Each row of numbers belongs to one of the objects below and depends on some of the facts about them. Some rows are named. Which object is each other row?

How the objects are related:
basam: diben 616
batren: soklor ramuflor; diben 23
bazor: diben 616
bebril: diben 616
begrifla: soklor gruzak skori; diben 616
bibas: diben 616
bidim: bimak basam; diben 313
biflo: soklor batren brogrom; diben 616
bisti: soklor fase; diben 616
bome: soklor kadu gruzak; diben 225
boste: bimak minul metrorem flotim bisti briskun stuploplil nelor; soklor stilo ramuflor; diben 616
bradreplol: soklor zistul ramuflor; diben 23
brebrak: diben 313
breflezun: bimak driresu drite fliskun pebro; diben 616
bremam: bimak dukis mabro; soklor begrifla rabi rozaplel; diben 893
bridutan: soklor pogu; diben 23
briskun: diben 313
brogrom: soklor sostos; diben 616
brugrum: diben 893
bubas: bimak batren; soklor kadu ramuflor; diben 217
buvu: soklor lustur sostos; diben 23
dadra: diben 893
dakor: soklor kadu; diben 893
daplestur: bimak metrorem mabro; diben 313
dedres: soklor stibrol zokeskis zoklilil; diben 616
degrik: bimak minul nelor; soklor sostos stenar; diben 217
deklaska: soklor todrotu zitrere godin; diben 23
depe: soklor gesil ramuflor; diben 893
doku: bimak flugras bome zitis dadra; soklor ramuflor; diben 616
dopa: soklor pogu; diben 893
dopu: diben 23
drapak: diben 616
drepubral: soklor lustur zekla treski; diben 23
driresu: soklor kadu ramuflor; diben 23
drisiklam: diben 616
drite: soklor gibil liplur; diben 217
dritoklin: soklor batren zitrere; diben 23
drokes: bimak stosabro trubrik; soklor dedres; diben 217
drostun: diben 616
druratrir: bimak stivir steplik; diben 893
dukis: diben 616
fakedruk: bimak flugras treski; soklor skifluflem sapen; diben 217
fase: bimak dakor biflo; soklor sostos; diben 893
fedraske: bimak dakor; soklor gruzak; diben 616
fekal: bimak stikluta rimebron skedra; soklor gatras brebrak buvu; diben 313
fepek: bimak dukis grogrun plaskil; diben 23
fledil: bimak brebrak luraklu pebro trevizol; soklor treski; diben 217
fliflas: bimak kegrom; soklor zokeskis; diben 893
fliskun: diben 893
flotil: diben 616
flotim: soklor dritoklin; diben 893
flovo: soklor zitrere; diben 225
flugras: soklor troklir; diben 313
flurik: soklor lustur stuploplil; diben 217
funu: bimak tuplistu flovo; diben 616
furur: bimak relefin tudi; diben 23
gagok: soklor skifluflem batren; diben 616
gagor: diben 217
gato: soklor bubas neklok; diben 616
gatras: bimak labrim; soklor godin; diben 313
gegris: bimak vufe; soklor lezadin ramuflor steplik zoklilil; diben 893
gesil: diben 225
gibil: bimak stenar stosabro; diben 23
gipa: bimak laplu pevil kadu; soklor kadu steridor; diben 23
godin: soklor sostos ramuflor; diben 23
gosten: soklor troklir ramuflor; diben 23
gostuk: diben 313
grebro: diben 893
griplim: bimak tratren segapon; diben 616
grogrun: soklor plizi fedraske; diben 893
grotron: soklor tramon dadra trevizol; diben 313
gruzak: bimak tratren zokeskis; soklor troklir batren kadu; diben 893
gukol: bimak kegrom bridutan trubrik; soklor dukis; diben 23
kadu: diben 616
kegrom: diben 616
klebron: bimak dopu kune stetro fliskun paletrik; diben 225
kleklik: diben 217
klenam: soklor zitrere; diben 225
klikluflil: diben 616
klobel: soklor skifluflem; diben 616
klogreles: soklor begrifla godin; diben 23
kofik: bimak riral plozolok briskun; diben 225
kono: diben 313
kune: soklor stenar; diben 23
kuplel: bimak bradreplol flotil; diben 616
labrim: soklor dukis voskes; diben 616
laplu: soklor bradreplol; diben 225
lezadin: soklor nifom stibrol drepubral; diben 23
lifluk: bimak zokeskis basam flotil; soklor ramuflor; diben 225
liplur: soklor gibil troklir steridor; diben 313
listuklal: bimak begrifla zepo steridor; soklor batren; diben 225
lostodron: bimak riral dukis skogal tuta; diben 313
lubu: diben 23
lugepel: bimak brogrom skerogran gato; soklor bubas sostos ramuflor; diben 313
luraklu: soklor nepustim; diben 616
lustur: bimak gesil lubu stotrak poske; soklor troklir; diben 217
mabro: diben 893
meplus: soklor minul liplur; diben 23
metrorem: diben 217
minul: soklor zekla; diben 225
mufuskar: bimak voskes gostuk; soklor begrifla ramuflor zita; diben 313
mukes: bimak stikluta stivir; diben 616
natrek: bimak grogrun batren gesil; diben 616
neklok: bimak zazom nepustim; soklor troklir begrifla; diben 616
nelor: soklor relos; diben 225
nepustim: diben 616
netrok: bimak plaskil; soklor liplur; diben 616
nifom: bimak drisiklam stotrak drepubral; soklor relos; diben 893
nofir: bimak dedres stalo plaskil; diben 616
paflotan: soklor fekal; diben 217
paletrik: diben 616
panik: soklor natrek; diben 616
pebro: soklor zekla kadu trubidrar; diben 225
pefem: bimak minul gosten basam triku; soklor mufuskar stuploplil; diben 225
pepal: bimak gostuk turoba; diben 23
petrek: bimak paflotan triku; diben 217
pevil: diben 616
plaskil: soklor troklir; diben 23
plestak: bimak plozolok klenam basam; soklor drite steridor; diben 313
pliskes: soklor dopu; diben 313
plizi: soklor drite; diben 313
plogros: soklor batren listuklal vovul treski zoklilil; diben 23
plolomur: soklor stibrol natrek; diben 616
plozolok: soklor zekla brogrom flotil; diben 217
plubro: soklor klikluflil; diben 23
pogrubruk: bimak bibas sostos; soklor minul fase; diben 23
pogu: bimak dakor gostuk klikluflil; soklor godin zoklilil; diben 23
poske: diben 217
pubok: bimak fliskun kleklik skedra; diben 217
rabi: soklor sostos depe; diben 225
ramuflor: diben 616
rapa: bimak kono; diben 616
relefin: diben 217
relos: bimak dakor treski; soklor minul ramuflor; diben 217
rifan: bimak drostun gagor; soklor troklir todrotu; diben 23
rimebron: diben 23
ripi: soklor treski; diben 893
riral: diben 217
rozaplel: soklor drapak; diben 217
sapen: bimak bebril brogrom bridutan tuta; soklor plestak pefem; diben 893
saplik: bimak brebrak stotrak zokeskis vovul stivir; soklor bubas skifluflem plozolok stenoten labrim drite trevizol; diben 23
segapon: diben 616
sesto: bimak grebro dakor mabro paletrik bazor brugrum; soklor stibrol; diben 616
sirelo: soklor lustur buvu; diben 616
skedra: diben 23
skefor: bimak paflotan sostos bisti; diben 217
skerogran: soklor lustur vafuflan; diben 616
skifluflem: soklor ramuflor steridor; diben 616
skiskim: bimak biflo klikluflil sirelo; diben 616
skogal: diben 23
skori: soklor batren; diben 313
sostos: soklor ramuflor; diben 616
stafam: bimak bebril segapon vufe relefin gato buvu; diben 616
stalo: diben 616
stamoro: diben 313
stenar: soklor neklok; diben 893
stenoten: soklor lustur; diben 23
steplik: soklor tatril; diben 893
steridor: soklor ramuflor; diben 217
stetro: soklor minul; diben 893
stibrol: soklor drite liplur ramuflor steridor; diben 225
stikluta: soklor stenar pefem zitrere; diben 893
stilo: bimak paflotan laplu plizi tuplistu dadra zepo; soklor voskes batren treski; diben 616
stivir: diben 616
stofes: diben 893
stokir: bimak flugras voskes flotil skedra; soklor fakedruk bridutan; diben 23
stosabro: soklor kadu; diben 616
stotrak: soklor nifom zitrere; diben 893
stuploplil: soklor kadu; diben 23
taron: bimak luraklu tudi; soklor brugrum; diben 217
tatril: soklor lustur gesil brogrom ramuflor; diben 313
tatron: bimak deklaska; soklor steridor; diben 616
todrotu: bimak bebril dritoklin kune tuplistu stikluta trubrik; soklor ramuflor; diben 217
tramon: bimak metrorem kono flovo; soklor troklir lustur zekla; diben 225
tratren: diben 893
travetres: bimak stenoten metrorem vufe skedra; soklor bubas gibil tramon ramuflor; diben 893
treski: diben 893
treto: bimak zitis paflotan; diben 616
trevizol: diben 616
trezi: soklor fliflas; diben 225
triku: diben 217
troklir: diben 23
trubidrar: bimak stofes steplik tudi; soklor treski; diben 616
trubrik: diben 23
truta: bimak stetro dakor kleklik stikluta; soklor sostos zitrere; diben 23
tudi: diben 616
tulem: bimak dedres; soklor relos drepubral nepustim; diben 225
tuni: bimak dopu; diben 217
tuplistu: diben 217
turoba: soklor liplur; diben 217
tuta: diben 616
vafuflan: bimak dukis stosabro plizi tuta; soklor minul buvu; diben 225
veflir: bimak grotron drapak; diben 23
voskes: soklor kadu; diben 893
vovul: soklor sostos; diben 23
vubron: bimak stibrol; diben 225
vufe: soklor todrotu zoklilil; diben 616
vuvus: bimak skogal; diben 616
zamul: soklor relos; diben 217
zaril: bimak meplus dopu; soklor todrotu kadu natrek; diben 23
zazom: soklor ripi; diben 616
zegam: bimak stamoro; soklor zekla pliskes; diben 616
zekla: bimak zazom gostuk dopa; soklor lustur; diben 616
zepo: diben 616
zesir: bimak lezadin stofes stivir flotil; soklor pogu zekla mufuskar veflir; diben 23
zistul: bimak stetro plizi fliskun nepustim dopa; soklor ramuflor; diben 225
zita: bimak stosabro rimebron tuta; diben 23
zitis: diben 217
zitrere: bimak dukis flotim stalo; soklor tramon ramuflor; diben 217
zokeskis: soklor plolomur; diben 23
zoklilil: soklor sostos; diben 616
zudrum: bimak zitis stuploplil; soklor begrifla zita; diben 225

Named rows:
[-11   0   2  -9   2  -1   6  13  10  -6   9 -19   0 -10  12   1  -7   7
   6  -2   0   6   8   4   8  -6 -11 -17   8 -12 -19  -2  -8   1] : zita
[ 11  -8 -12  -6   4  -8  -3   6   0   6   0   9   0   1  -2   9  14  -8
   9   6  -2  14  -2   7  -1  -2   0 -10  -1  -7  10   6   9   6] : boste
[  5 -11  -7 -12   0  -5   9   4  -2  -9   6  15  -5   0   1  -5   1  -3
  -1   3  -2  18   5   9  -4  -2   7 -15  -3 -10  -1   9  -2   6] : travetres
[ -3  -1  -2   4   0   5   4  -5   3  -3   1  -5   7   1  -4  -8  -3   1
   4  -1   6 -10   4  -5  -2   1   2   3   1   2   0   0  -4  -4] : plubro
[ 3 -4  2  6  2 -1 -4 -3 -6 -4 -4  5  0 -2  2  5 -6 -2 -4  3 -6 -8  1 -2
  0  0 -7 11  1  2  4  2  1  6] : drostun
[  3  -1   6   6  -3   0  -8  -2  -1  -2   0   8  -1   1   4   2   0   0
 -11   3  -7  -9  -5   0  -2   0   4   6   1   1   6   2   6   4] : zamul
[  5  -6  -2  -7   6  -7  -3   3  -7  -2   2   3  -7  -2   7   2   2   0
  -1   1  -2  11   0   6   6  -5 -11  -9  -7  -5   1   1   5   7] : funu
[  2  -2 -12 -13  11   2  10   6   4   7   0 -21  -3  -6  -6  -6   8  14
   8  -3  19   2   2  -4  -5   0  11 -23  -9  -7  -2   7   6 -10] : tramon
[  1   0   6   6   1  -1  -4  -1  -7  -4  -2   6  -2  -3   4   6  -3  -2
 -12   1  -6  -8  -6  -3   0   0  -5  10   1   0   7   0   5   7] : gagor
[  5  -5  -6  -8   4 -13   1  11   8   8   4  17  -3   2   1  17   3  -2
  -5   4 -10  15  -2   0   1   5   7  -1  -3  -7   3  -6   3   3] : bubas
[  4   0  12   7   9  -9 -15 -16   2   2  12  35 -11  -3  -4  -1 -19   6
  17  -8  -7   8  11  -8 -19  -3  14  27   4   2   1 -11 -25 -21] : dakor
[  6  -1   7   1   3 -11 -24  -3   2   5   7  11 -13  -2   0  -1   1   4
  19  -2  -4  13   0  11  -3  -7   0  -4   0  -1   0  -4  -9  -7] : sesto
[ -2  -1  -3   5  -2   6   1  -7   4  -2   4  -5   8   5  -1 -10  -1   1
   4  -1   5  -9   4  -4  -2   0   6   1   2   2   0   0  -2  -3] : plogros
[  2  -6  -3 -11  -3   3   1  -3  -1  -7   5  16  -4   2   2  -8   4   5
   1   3   0  13   4  11  -8  -3  -1 -11   4  -5  -1   5  -4   7] : nifom
[  3  -5   1   2  -2   6   2 -10  -3 -10   4  14   1   1   5  -8  -8   3
  -4   3  -3  -3   6  -1  -9  -4   6   5   5   0   3   7  -3   3] : dopa
[ -2  -3   5   5   1   1 -11   5   5   4   2  -3   4  -8   9  20  -1   2
   7   4 -10 -10   0  -2  -2  -8 -15   8  22  -5   3   3   2   5] : dukis
[ 6 -5  1  5  0 -1 -8 -6 -2 -3 -1  6  0  2  1  0 -3  0 -4  3 -6 -8  1  0
  0 -2 -1  6  0  5  2  5  2  3] : zazom
[ -8   2  -6  -7   4   4  -1  11   9  11   4 -12   4  -8   4  12   7   6
  24  -2   6   9   4   2  -4  -8 -16 -11  21 -14  -2  -4  -2  -3] : fepek
[ 3 -5  1  6  4 -2 -4 -5 -8 -4 -2  3  1 -3  3  4 -4 -3 -4  2 -6 -8  0 -3
  1 -3 -8  9  0  3  4  3  3  6] : zepo

Name these rows:
No name comes twice in this set of rows, the named rows included.
[  3  -1  -1  -2  -3  -5 -11  17  13  11   5   6  -1  -4   4  20  10  -3
   7   7  -9  10  -6  10   0  -5   2 -13  15 -15   3   3   6   4]	zitrere
[  4  -2   0   6  -2   3 -13  -4   0   0   1   5   3   4   1   4   2   2
  -3   6  -7  -9   0   2  -2  -2  -3   5   7   2   4   3   5   6]	dedres
[ 13 -11 -12  -4   4 -14   1   7  -1   2   1   8  -2   2  -2   4   8 -12
   6   5  -3  16   0   7   5  -1   7 -11 -10  -7   7   8   5   7]	doku
[  4   0   4  -5   0  -8 -12   0  -2   3   4  12  -9   1   3  -2   8   3
  -3   0  -4  10  -6  10  -1  -2   1 -10  -5  -3   3  -3   4   1]	fakedruk
[  7  -5   5 -14   1  -1  -3  12  -3   6 -11   1 -17  -9  -4  15   5  15
  -6   5   1   3  -6   4  -6   1   8 -10  -5   4  -2  13   8  -1]	lustur
[  3  -1   2   6   2   1  -3  -4 -10   0  -4   8  -2  -1   3   5   2  -4
  -9   1  -3  -7  -6  -2  -4  -1  -5  10   0  -1  13   0  10   5]	triku
[ 11  -7 -10  -9   4  -8  -8  -3  -2   2   8   6  -1   4  14  -6  16   0
   0   2  -4  12   3   4   6  -8  -3 -16  -8  -5   4   7  12   5]	stilo
[  1  -1   6  -6   2  -9  -3   5  -6  -7   2   5 -12  -3   7  -4  -3   2
 -14  -1  -5  14  -5  10   6  -2  -6 -10 -12  -3  -6  -4   1   7]	pubok
[  0  -2  -7  -9   2   1   4   3   3   2   2  -8  -2  -2  -3  -3   6   7
  10  -1  11   5   5   1  -1   1   4 -13  -2  -1  -5   3  -4  -5]	rifan
[ 7 -6 -2 -8  1 -3 -7  2  0  2 -1  4 -7  0  1  3  5  5 -1  4 -3  8  2  8
  0 -2 -4 -9 -3  1 -3  5  5  4]	zegam
[ -3  -2  -3   0   2   4   7   0  -4  -3  -3 -11   1  -7  -5   1  -4   4
   6  -2   7 -14   5  -9  -4   1   0   4   1   2   1   5  -6  -5]	troklir
[  1  -4  -9   3  -1   1  10   3   4  -1  -1  -5   5   0 -12   5  -2  -5
   8   2   5 -10   1  -7  -4   6  13   3   0   1   3   6  -5  -3]	gosten
[  0  -2 -10   6  -5  -2   7   3  10  -4   8  -2  11   3  -8  -1   0 -12
  10   2   2  -7   2  -3   0   7  15  -2   2  -4   4   2  -7  -1]	batren
[  1  -3   4   5   0   4  -1  -9  -7 -10   3  16  -3  -4   1  -4  -9   0
   4  -2  -2  -3   5   0 -13  -5   1   9   6  -3   6   3 -10   1]	treski

The same objects again, as new rows of numbers:
Known rows:
[  0  14 -17 -26 -23  26  28  11 -21   6  30  26 -13 -11  10 -11 -20  12
 -23 -29   2  14  -5  24  14  16  27 -29 -27  -2 -21 -19  -8] : bridutan
[-14  -4   9  16  14 -32 -15  -2  12 -23 -24  -7  -2   9   1 -12  14  15
  24  34   5 -33 -16   6 -12 -23 -24 -15  12  -6  23  31 -11] : fledil
[-18   3  -3 -27 -22  26  28  -3 -17 -16  27  17  -6 -11  13 -15 -10  20
 -21 -16  10  13  11  24   5   0   8 -32 -17  21 -26 -10 -12] : minul
[  3  -8  31  12  -8 -19 -18  15  15 -11 -29 -25  29  24  13  -5  28 -19
  22  -5  -1 -18  20   9  19 -19  -1  10  21  30  29  25  -9] : zekla
[ 21  -8  33  16   2 -11 -14 -13   3  15 -27 -26  17  38 -12  18  16 -16
  17  20   5 -25  17  -9  16   3  -6  11   3  13  28  23  -3] : kuplel
[-30  32  -7 -14 -19  29   5 -18 -28  -3 -10  -9  17  -9  12  15 -19  22
  -6   2   8   1 -10  23  19  25 -11 -30 -15  11   8  17 -14] : zudrum
[-14  34  10   0 -24  30  11 -15 -29   0  -4 -11  12  -6  11  26 -18   5
 -14 -14   0   5  -6  13  21  31   2 -25 -35   9  17   1 -14] : veflir
[ 27 -27  -4  -4  14 -13  -8  17  23  16 -22   6  -2   7 -19 -16  11  -9
  14   2  -8   9  18   1   4 -15  16  23  11   1 -12   8   6] : kegrom
[ 28 -27 -15   2  23 -20  -4  19  25  13 -21   1 -14 -10 -20 -19  18 -19
  16   4 -18   8   1  -7  12 -13  28  11  10  -7 -11   2  17] : tuta
[ -2  28   6  22  31 -19 -16  -3  15  -3   6 -30 -11 -12  12  29  -3 -22
  10  33 -17   0 -23 -40   2  21 -26  15   7 -16  25 -21  21] : lostodron
[-14  -2 -26 -30 -24  19  27  -4 -27 -12  31  27 -16 -12  11  -4  14  20
  -6 -26  14  20   8  23  13   0   6 -26 -13 -14 -28 -21  -8] : rabi
[ -5   9  15  19  20 -24 -11  15  30 -12  28 -16 -14  -3  13  -3 -18  -1
  -8  16  -9   3 -21 -33 -36 -18 -23  24  19  -5   0 -20  26] : liplur
[ -7 -30 -20  10 -12 -24 -19 -21  14 -26 -17  13 -20  -6 -33 -23   7  -1
  -1  32  -3 -13  12 -12 -42 -30 -21 -18  17 -20 -20  27 -11] : steridor
[-28  34   2  -7 -19  23  11 -16 -28  10   3   5  11  -8  11  19 -18  24
  -8  -7   7 -20 -17  22  19  25   2 -34 -19   8  18  15 -13] : listuklal
[ 21 -30 -21 -15   2 -28 -12  15   8  15 -18   3   1  -2 -12  -9  35  -7
  20 -12  11  14  31  24   9 -21  19  22  22 -19 -17  -4  25] : zoklilil
[ -1   3 -16  17  19 -33 -18  10  17 -20 -21  -5 -14  -8  -2 -17  18   5
  26  35  -4 -28 -23   4  -1 -24 -21 -22  11 -18  25  29 -12] : drokes
[-17  34  27  20  -4  13  -7 -10 -10  13  10 -25  11   1  12  32 -18   1
  -9  -6   4 -14 -20 -16  11  22 -18   1   8  -3  28 -12   9] : nifom
[  9  -3   5   2  14 -17 -21   9  15  19 -31 -24  28   9 -10   1  -5  -3
  21  21  -3 -30   0  19  16   4   3   8  22   4  25  28  -7] : stilo
[ 20 -29   8  -7   4 -22  -8  21  25   3 -25  -3  11   8   4 -22  26 -13
  17 -10   1   4  29  12   5 -23  17  17  21  15  -7   8   6] : sirelo

Name these rows:
No name comes twice in this set of rows, the named rows included.
[-12  27   8  11 -11  31  11 -19 -29   6  -2 -23   4 -12  10  27 -12 -13
 -19   7  -6   1 -11   7  23  34  24 -34 -38   6   5  -8 -10]	fepek
[ -6   6   0  20  26 -27  -8  12  27   5  33  -5 -16  -9   9   1 -17   7
  -3  21   0  -1 -21 -31 -34  -8 -23  26  20 -15  -2 -25  31]	skori
[ -4  -1 -25 -30 -29  19  23  -4 -26  -5  32  21 -15 -11  11   0  13  10
 -15 -31  14  22  20  25  17   9  16 -20 -20 -16 -27 -27  -5]	vovul
[-29  34 -16   4 -30  31  -9 -31 -28  -5 -17  -7  10 -10   6  26 -16   5
 -27 -27   1  -2  -8  10   3  -2 -14 -33 -12 -14  19  20 -15]	zistul
[-22  25  35  22  21 -19 -17 -26  12   3  19 -32   4  18  12  32 -15 -11
  -8  32   8 -29 -20 -37 -23   9 -27  10  15  -3  29  -9  21]	plestak
[-23  27  -3  23  -4 -17 -22 -23   0  -8   0 -29   1  -2  11  31   6 -18
   4  21   5   6 -18 -37 -19  -9 -27  22  22 -24  28 -14  16]	lugepel
[ -2  33  -6   6 -22  28  13  -3 -28   4   0  -9  -2  -9  12  21 -19  -3
 -12 -20  -9   2 -18  14  24  31  12 -30 -36  -2  18   2 -13]	gibil
[ 12 -14  30  15  20 -19 -16   2   7  20 -27 -25  21   4  -7  15  12 -18
  16  25  -3 -36   4   5  17   2  21 -11  18  11  25  24   6]	netrok
[-15  35  16  21   0  10  -9  -5  -9  12   7 -23  13  -2  14  31 -16   1
  -3  -9   2  -6 -21 -16  14  23 -18   4   9  -3  28 -11   7]	fliflas
[-14  34  -3  -3 -26  28  10  -5 -27   7   2  -5   8  -9  11  15 -20   5
 -11 -26   2  -2 -17  21  24  29   8 -30 -28   1  23   5 -14]	gukol
[ -6  11  -8  13 -22  25  -8 -17  -6   4  24 -16  -9  -9   7  18 -14 -12
 -31 -25   0  17  -6 -26 -24  -7 -16  10  12 -17 -12 -27  18]	depe
[ 23   5  29  18  -4 -15 -13   1   6  14 -27 -13  14  40  -7  15  15 -11
  21  -1  -2 -26  -2  -8  17  -8  -5  15   4   6  32  25  -3]	mukes
[ 10  25 -14   9   4  18   8  11   8   2  30   5 -11  -3  11  11 -16   6
  -9 -22  -8  22 -18 -25  -6   9 -19  25   0  -5  -9 -28  10]	fliskun

Now the same objects, written a new way:
Some rows with their names:
[  6 -14   6  -6 -27 -11  -6 -10   3  13  -1  15  17   2   4] : bubas
[  8 -15  20 -15 -25 -24 -14   5   0  20 -13   6   6   1  -1] : fledil
[  2 -15  16  -8 -24 -15  -8  16  -6  27 -20  11  25 -13  -6] : daplestur
[  4   7  -6  27  -7 -17 -25   6  22   4  -1   1   9 -12  -3] : boste
[ 11   1  11  14 -10 -14 -14  13  27  11  -2   3  -3 -17  -8] : stilo
[ -3 -14  21  -5 -25 -14 -28   3  -2  29 -18   3  16  -6  -8] : plestak
[  2 -15  15  -6 -19 -17  -2  13   6  24  -8  17   8 -19   3] : drokes
[ 25  -3   8   7 -15 -28  -5 -11  18  19 -13  22  -3   5   2] : gruzak
[ -8 -18   6   3 -16  -6 -11   2 -11  12 -20  14   8   3  -9] : godin
[ 24   1   5   2  -3 -15   7  18  -1  16  -2  14   0  -4 -15] : bazor
[ 22   4   2   9   0 -10   2  14   5  23 -10  12   4   0  -9] : pevil
[  5 -22  22 -16 -19  -5 -12   4 -15  32 -13  17  14   6 -17] : grotron
[ 17   2  -3  13   2 -14  -9   5   2   7   4   4   9   4  -8] : ramuflor
[  2 -12  22  -6 -19 -10  -3   5  -6  26 -17  18  10   5  -3] : plubro
[  2 -24  25 -15 -23  -7 -10   4  -9  31 -12  10  14   0 -15] : skori
[  1 -20  14 -15 -16  -4   4   9 -20  41 -17  15  13 -10 -13] : plizi
[  5  -4   2  -5 -15 -13   1   7  -7  34 -29  12  12   7  -1] : triku
[ 12 -16  14 -10 -19 -18  -7   5  -9  34 -18  13   7  14   5] : poske
[  4  -6   1  -5 -12  -9   7  12 -12  32 -25  14  10   6  -9] : zitis

Which object is each row?
No name comes twice in this set of rows, the named rows included.
[ 17 -10   3   8  -5  -4 -12  13   6   8 -11  13 -14  -1 -15]	zoklilil
[  2 -13  21  -5 -18 -10  12   7 -15  27 -14  18   7   0  -7]	meplus
[ 26  -6  -4   0 -13 -14  27 -12   5  14 -17  26  -2   3 -15]	voskes
[  8  -8  27  -5 -21 -15  -5   9   1  23 -18  14  18   7  -3]	veflir
[ -3  -9   6   5 -16  -6 -19   8   9  20 -27  14   5  -7  -4]	degrik
[ 14   2  -2  11  -2  -5  -8   9  10  26 -17  12  -6  -3  -9]	bisti
[  4  -5  26 -16 -20 -21  -8  -1 -16  36 -20  21   2  13   0]	drepubral
[ -6  -9   7   0 -14 -22  -3   7  -6   8   0   6  13  -7 -16]	relos
[ 17 -13  15 -11 -14 -13   0   8  -8  29 -16  16  11   9  -6]	gagor
[ 12 -11   7 -15 -17 -19  11  15 -17  26 -16  17   9  -1 -10]	kleklik
[ 18  -6  10  17  -6 -33  -4   2   9  16 -20  13   3   7   0]	druratrir
[  0  -8   9 -12 -21 -12  -8   9 -17  29 -28  30  -3  -6   5]	buvu

